Below is a small trained network, with its code and all its weights. Each question gives an input and a target symbol and asks what happens when units are switched off, that is, made to give their printed mean instead of their output.

import numpy as np


def w(rows, s, z=0):
    codes = np.array(rows[::2]) - 128.0
    scale = np.full(codes.shape[1], s)
    scale[-1] = z or s
    return codes * scale


def f(y):
    return np.maximum(y, 0)


def softmax(a):
    e = np.exp(a - a.max(-1, keepdims=True))
    return e / e.sum(-1, keepdims=True)


def log_softmax(a):
    a = a - a.max(-1, keepdims=True)
    return a - np.log(np.exp(a).sum(-1, keepdims=True))


def net(x, mask):
    ids = ['ΓΔΘβεζλμψω'.index(c) for c in x.split()]
    T = len(ids)
    res = E[ids] + P[:T]
    q, k, v = (res @ M[0].T for M in (Q, K, V))
    z = softmax(np.where(np.tri(T) > 0, q @ k.T / 2**0.5, -1e9)) @ v
    res = res + np.where(mask[0], z, O[0][:, -1]) @ O[0][:, :-1]
    y = f(res @ A[0][:, :-1].T + A[0][:, -1])
    res = res + np.where(mask[1:13], y, B[0][:, -1]) @ B[0][:, :-1]
    return log_softmax(res[-1] @ U[:, :-1].T + U[:, -1])


Q, K, V, O, A, B = {}, {}, {}, {}, {}, {}
E = w([
[75,94,127,170,192],'Γ',
[37,128,169,76,153],'Δ',
[50,136,119,60,182],'Θ',
[26,115,151,133,139],'β',
[188,170,171,91,139],'ε',
[44,108,86,121,161],'ζ',
[97,110,138,88,231],'λ',
[125,166,12,137,113],'μ',
[114,103,82,119,244],'ψ',
[147,160,135,246,131],'ω',
],0.014)
P = w([
[111,24,115,144,175],'0',
[84,84,115,152,176],'1',
[86,105,107,143,180],'2',
[88,124,114,145,180],'3',
[89,141,118,144,184],'4',
[88,156,121,141,178],'5',
[89,169,114,138,180],'6',
[97,184,121,121,172],'7',
[101,194,117,129,178],'8',
[105,219,118,120,163],'9',
[118,239,118,107,149],'10',
[122,245,120,102,152],'11',
[121,255,113,107,155],'12',
],0.006)
Q[0] = w([
[90,255,78,182,182],'h1',
[214,105,127,145,15],'h1',
],0.013)
K[0] = w([
[246,150,152,98,101],'h1',
[58,29,141,117,184],'h1',
],0.011)
V[0] = w([
[107,130,1,180,95],'h1',
[199,144,153,242,96],'h1',
],0.0096)
O[0] = w([
[89,187,42,164,105,246],'h1',
[104,249,176,155,190,43],'h1',
],0.013,0.0011)
A[0] = w([
[124,75,199,126,162,159],'n1',
[157,61,204,119,122,131],'n2',
[159,156,154,182,134,171],'n3',
[140,115,144,95,154,164],'n4',
[196,90,57,66,148,52],'n5',
[129,177,120,226,140,47],'n6',
[119,168,138,116,90,254],'n7',
[186,76,96,206,93,246],'n8',
[107,155,90,168,140,38],'n9',
[135,98,180,112,173,239],'n10',
[138,189,166,107,191,73],'n11',
[109,104,124,62,5,113],'n12',
],0.011,0.0055)
B[0] = w([
[197,155,103,141,78,226],'n1',
[170,181,127,118,86,201],'n2',
[95,120,182,111,166,178],'n3',
[149,137,112,121,130,191],'n4',
[143,107,116,39,232,188],'n5',
[107,150,143,48,99,226],'n6',
[136,133,94,164,206,210],'n7',
[48,142,192,253,176,198],'n8',
[115,189,122,82,71,208],'n9',
[177,147,90,142,119,255],'n10',
[109,84,187,185,62,229],'n11',
[101,84,151,80,46,174],'n12',
],0.011,0.0076)
U = w([
[121,103,167,242,166,188],'Γ',
[154,125,139,95,33,89],'Δ',
[104,85,149,20,142,3],'Θ',
[102,84,145,183,22,107],'β',
[185,166,144,110,84,77],'ε',
[57,51,144,133,143,46],'ζ',
[183,125,92,96,184,185],'λ',
[115,165,50,117,124,203],'μ',
[122,117,117,124,254,166],'ψ',
[100,163,205,134,98,99],'ω',
],0.0099,0.0051)

Each question gives the input, a string of symbols that net reads in full, and the target symbol t.
The units are the heads (2 rows each of Q, K, V and O) and the neurons (one row each of A and B). Each row of codes is followed by its name. A weight is (code - 128) times the scale printed after its matrix; where a second scale follows, it is the last column's (O, A, B and U).
mask holds one flag per unit, heads first, then neurons. A switched-off unit (its flag False) gives its mean, the last column of its rows in O or B, instead of its output. The means were averaged over made-up inputs and are rounded, as every weight is.
A unit's drop is (log p(t) with every unit on - log p(t) with that unit switched off) / (log p(t) with every unit on - log p(t) with every unit switched off).
The circuit of an input: a set's keep is (log p(t) with only the set's units on - log p(t) with every unit switched off) / (log p(t) with every unit on - log p(t) with every unit switched off). Starting from the 12 units with the biggest drops (on a tie, the unit counted first), units are removed one at a time, each time the one whose removal leaves the highest keep (on an exact tie, the one counted first), for as long as the keep stays at least 0.8.
circuit, biggest first: the units of the circuit, biggest drop first
k most important neurons: the k neurons with the biggest drops, biggest first
drop when u is switched off: that unit's drop, to one decimal
input ζ ζ Δ ψ ε, target λ: 2 most important neurons => (n11; n9)
input Δ Γ ε ζ ε β, target ε: 2 most important neurons => (n1; n2)
input λ ω Δ ω ε ψ ω Γ Θ ψ Δ Δ, target Γ: 4 most important neurons => (n11; n6; n9; n7)
input Θ Δ Γ ψ ψ Θ Θ β λ Θ ζ, target ζ: most important neuron => (n8)
input Θ λ ψ Γ, target Γ: circuit, biggest first => (n8; h1)
input λ ψ ψ ω ψ Θ ε Δ, target ε: 4 most important neurons => (n1; n8; n10; n2)
input ζ Θ μ μ Θ ε, target ψ: 2 most important neurons => (n11; n1)
input β ζ β, target β: circuit, biggest first => (h1; n5)
input Δ ω β Θ λ Γ ψ β Γ, target ω: circuit, biggest first => (h1; n6; n11)
input Θ μ μ ζ μ Δ Θ Γ β ε ψ ω, target Γ: 2 most important neurons => (n8; n9)
input Δ ψ λ Γ λ, target λ: 2 most important neurons => (n5; n1)
input Δ ψ ζ Γ ψ λ ω ζ ω Θ, target ω: 2 most important neurons => (n11; n6)
input ψ ω β ω Θ β, target ω: 2 most important neurons => (n6; n11)
input β ω μ Θ Δ Θ λ ω λ ω ω Δ, target ω: drop when h1 is switched off => 1.9
input Δ ψ β ψ ζ, target ζ: drop when h1 is switched off => 0.9
input μ μ Γ ω ψ Δ β μ μ λ ψ ζ Θ, target μ: drop when h1 is switched off => 1.3
